Here is a tiny trained network, its code and every weight. The questions are about switching its units off for an input and a target symbol, where a switched-off unit gives its printed mean instead of its output.

import numpy as np


def w(rows, s, z=0):
    codes = np.array(rows[::2]) - 128.0
    scale = np.full(codes.shape[1], s)
    scale[-1] = z or s
    return codes * scale


def f(y):
    return np.maximum(y, 0)


def softmax(a):
    e = np.exp(a - a.max(-1, keepdims=True))
    return e / e.sum(-1, keepdims=True)


def log_softmax(a):
    a = a - a.max(-1, keepdims=True)
    return a - np.log(np.exp(a).sum(-1, keepdims=True))


def net(x, mask):
    ids = ['ΓΛΞΠΩαβζηθσφ'.index(c) for c in x.split()]
    T = len(ids)
    res = E[ids] + P[:T]
    u = 0
    for l in range(2):
        r = res
        for j in range(2):
            rows = slice(2 * j, 2 * j + 2)
            q, k, v = (r @ M[l][rows].T for M in (Q, K, V))
            z = softmax(np.where(np.tri(T) > 0, q @ k.T / 2**0.5, -1e9)) @ v
            o = O[l][rows]
            res = res + np.where(mask[u + j], z, o[:, -1]) @ o[:, :-1]
        u += 2
        y = f(res @ A[l][:, :-1].T + A[l][:, -1])
        res = res + np.where(mask[u : u + 4], y, B[l][:, -1]) @ B[l][:, :-1]
        u += 4
    return log_softmax(res[-1] @ U[:, :-1].T + U[:, -1])


Q, K, V, O, A, B = {}, {}, {}, {}, {}, {}
E = w([
[175,192,175,155,184,47,99,224],'Γ',
[237,85,52,81,7,149,206,198],'Λ',
[114,83,67,226,196,178,107,87],'Ξ',
[68,81,160,79,90,72,179,68],'Π',
[125,230,201,155,55,191,166,80],'Ω',
[195,214,46,131,150,139,39,113],'α',
[123,94,111,194,240,233,132,24],'β',
[165,86,178,64,72,208,61,159],'ζ',
[162,139,89,254,199,223,170,64],'η',
[190,123,173,78,48,229,82,224],'θ',
[136,43,160,135,104,216,178,174],'σ',
[95,42,50,202,219,181,79,75],'φ',
],0.0074)
P = w([
[171,83,11,220,232,232,196,254],'0',
[149,108,56,247,187,195,150,187],'1',
[157,123,80,225,160,186,139,158],'2',
[179,127,113,215,149,180,114,121],'3',
[197,129,130,184,130,166,104,100],'4',
[204,142,153,164,114,167,92,74],'5',
[204,152,171,142,94,154,79,60],'6',
[213,165,189,127,72,157,63,53],'7',
[205,164,178,92,101,190,63,42],'8',
],0.0047)
Q[0] = w([
[206,65,112,253,202,200,116,117],'0.h0',
[43,110,63,16,76,45,224,140],'0.h0',
[130,38,108,253,239,250,71,18],'0.h1',
[249,195,23,254,245,216,28,46],'0.h1',
],0.0067)
K[0] = w([
[184,243,127,76,35,36,80,113],'0.h0',
[55,22,68,208,237,121,233,202],'0.h0',
[202,167,208,29,2,37,144,60],'0.h1',
[232,230,155,21,53,17,22,73],'0.h1',
],0.0069)
V[0] = w([
[140,213,201,72,71,129,88,18],'0.h0',
[241,239,93,103,36,129,71,232],'0.h0',
[58,212,246,181,182,120,232,81],'0.h1',
[163,109,125,165,56,142,253,164],'0.h1',
],0.0064)
O[0] = w([
[77,161,153,73,162,184,57,165,77],'0.h0',
[198,194,132,94,67,113,2,76,253],'0.h0',
[101,145,231,220,173,188,168,158,64],'0.h1',
[223,111,185,91,30,154,232,179,131],'0.h1',
],0.0062,0.006)
A[0] = w([
[51,71,232,102,64,35,178,26,208],'0.n0',
[95,171,35,254,226,173,63,57,243],'0.n1',
[168,116,61,128,115,198,163,32,251],'0.n2',
[155,191,178,57,93,65,131,194,213],'0.n3',
],0.006,0.0033)
B[0] = w([
[2,206,185,3,46,44,246,59,137],'0.n0',
[166,227,125,72,225,52,204,9,254],'0.n1',
[219,95,70,91,91,108,161,25,237],'0.n2',
[84,177,228,86,197,78,118,224,186],'0.n3',
],0.0051,0.0082)
Q[1] = w([
[204,242,168,159,237,59,119,57],'1.h0',
[70,27,192,206,95,154,110,253],'1.h0',
[118,114,153,192,185,168,170,102],'1.h1',
[122,130,131,192,198,159,153,90],'1.h1',
],0.0064)
K[1] = w([
[29,222,240,35,195,110,12,143],'1.h0',
[224,78,74,254,175,85,203,184],'1.h0',
[72,102,240,54,60,81,173,162],'1.h1',
[48,151,252,59,77,103,137,137],'1.h1',
],0.0061)
V[1] = w([
[79,126,40,177,241,35,186,28],'1.h0',
[110,124,180,111,236,2,106,230],'1.h0',
[166,90,118,167,107,209,100,191],'1.h1',
[188,154,70,228,201,229,101,115],'1.h1',
],0.0056)
O[1] = w([
[169,161,104,1,91,140,122,252,211],'1.h0',
[233,20,173,56,227,31,131,189,127],'1.h0',
[184,153,113,98,185,125,41,167,23],'1.h1',
[183,129,69,227,202,185,84,192,253],'1.h1',
],0.0056)
A[1] = w([
[150,125,129,67,138,43,216,76,107],'1.n0',
[76,187,228,255,94,213,123,127,252],'1.n1',
[202,37,87,77,78,99,145,72,170],'1.n2',
[144,21,142,158,128,136,205,41,204],'1.n3',
],0.0062,0.0034)
B[1] = w([
[77,181,148,115,191,86,87,203,231],'1.n0',
[87,4,158,31,176,143,183,48,165],'1.n1',
[94,93,129,103,112,126,26,198,255],'1.n2',
[62,139,218,192,104,154,65,253,201],'1.n3',
],0.0059,0.0075)
U = w([
[165,83,191,139,218,49,91,186,124],'Γ',
[201,43,166,98,14,234,37,190,189],'Λ',
[109,95,84,106,132,109,151,149,85],'Ξ',
[21,227,177,119,76,102,162,181,141],'Π',
[158,53,175,69,137,180,198,38,254],'Ω',
[154,196,40,64,101,61,116,35,75],'α',
[122,125,142,65,183,208,166,160,78],'β',
[68,169,90,221,133,96,123,101,119],'ζ',
[176,220,144,211,99,151,215,138,78],'η',
[95,139,99,255,119,89,93,85,110],'θ',
[125,118,125,105,117,116,130,127,39],'σ',
[82,27,52,36,165,111,137,155,88],'φ',
],0.0056,0.0044)

Each question gives the input, a string of symbols that net reads in full, and the target symbol t.
The units are the heads (2 rows each of Q, K, V and O) and the neurons (one row each of A and B). Each row of codes is followed by its name. A weight is (code - 128) times the scale printed after its matrix; where a second scale follows, it is the last column's (O, A, B and U).
mask holds one flag per unit, layer by layer, with each layer's heads first. A switched-off unit (its flag False) gives its mean, the last column of its rows in O or B, instead of its output. The means were averaged over made-up inputs and are rounded, as every weight is.
A unit's drop is (log p(t) with every unit on - log p(t) with that unit switched off) / (log p(t) with every unit on - log p(t) with every unit switched off).
The circuit of an input: a set's keep is (log p(t) with only the set's units on - log p(t) with every unit switched off) / (log p(t) with every unit on - log p(t) with every unit switched off). Starting from all 12 units, units are removed one at a time, each time the one whose removal leaves the highest keep (on an exact tie, the one counted first), for as long as the keep stays at least 0.8.
units of the circuit, in order: the units of the circuit, biggest drop first
most important unit: the unit with the biggest drop
top k neurons: the k neurons with the biggest drops, biggest first
k most important neurons of layer l: the k neurons of layer l with the biggest drops, biggest first
heads that matter: for each layer, one digit per head in row order, 1 if its drop is at least 0.15 and else 0, layers parted by /
input η σ Λ Γ Γ θ η φ, target θ: units of the circuit, in order -> (1.h0 0.h0 0.n3 0.n1)
input θ σ θ η, target θ: units of the circuit, in order -> (1.h0 1.n3 0.n1)
input σ α ζ Ξ Π Γ Γ φ, target Γ: heads that matter -> 10 / 10
input η α Γ θ Γ α φ, target α: top 2 neurons -> (0.n1 1.n3)
input ζ Ω φ φ φ Γ η, target Γ: heads that matter -> 00 / 10
input α α η θ η Γ η Ω, target Ω: top 2 neurons -> (1.n1 0.n1)
input η φ Γ α, target α: most important unit -> 0.h0
input Π Γ α Ξ, target α: heads that matter -> 11 / 10
input Ω η Λ θ β α Ξ, target α: units of the circuit, in order -> (0.h1 0.n1 1.h0 1.n3)
input Γ φ Ω η, target Ω: heads that matter -> 11 / 10
input σ Π θ η Λ β, target Λ: top 2 neurons -> (1.n3 1.n2)
input ζ Λ Ξ φ, target Λ: top 2 neurons -> (1.n2 1.n3)
input Γ θ α η Λ η φ σ θ, target Ω: units of the circuit, in order -> (1.h0 1.n1 1.n0 0.h0)
input Γ α Γ Ξ, target Γ: most important unit -> 1.h0
input Λ Π Γ β α Π Γ η, target Γ: top 4 neurons -> (0.n3 0.n2 1.n0 0.n1)
input ζ Γ Λ Γ Ξ Λ η, target Λ: top 4 neurons -> (1.n2 0.n1 1.n3 0.n2)
input Λ ζ Ω θ, target Ω: top 2 neurons -> (1.n1 0.n1)
input α ζ Γ Γ β ζ Γ Γ Π, target Π: units of the circuit, in order -> (0.n0 1.n0)
input σ φ α η, target α: heads that matter -> 01 / 10
input α Γ ζ φ Π η β β, target Π: most important unit -> 1.h1
input Γ Γ Γ Ξ φ, target Γ: top 2 neurons -> (0.n2 0.n1)
input β η η, target η: top 2 neurons -> (0.n1 1.n2)
input Ξ Ξ β η, target η: heads that matter -> 01 / 11
input η η η β ζ Γ β φ Ξ, target Γ: heads that matter -> 00 / 10
input α Γ α η Π φ Ξ, target Π: 2 most important neurons of layer 0 -> (0.n0 0.n1)
input ζ φ Ξ φ η Ξ α Ω β, target Ω: heads that matter -> 11 / 10
input α σ Λ, target Λ: most important unit -> 0.n1
input α α Ξ θ β η σ φ, target θ: heads that matter -> 00 / 10
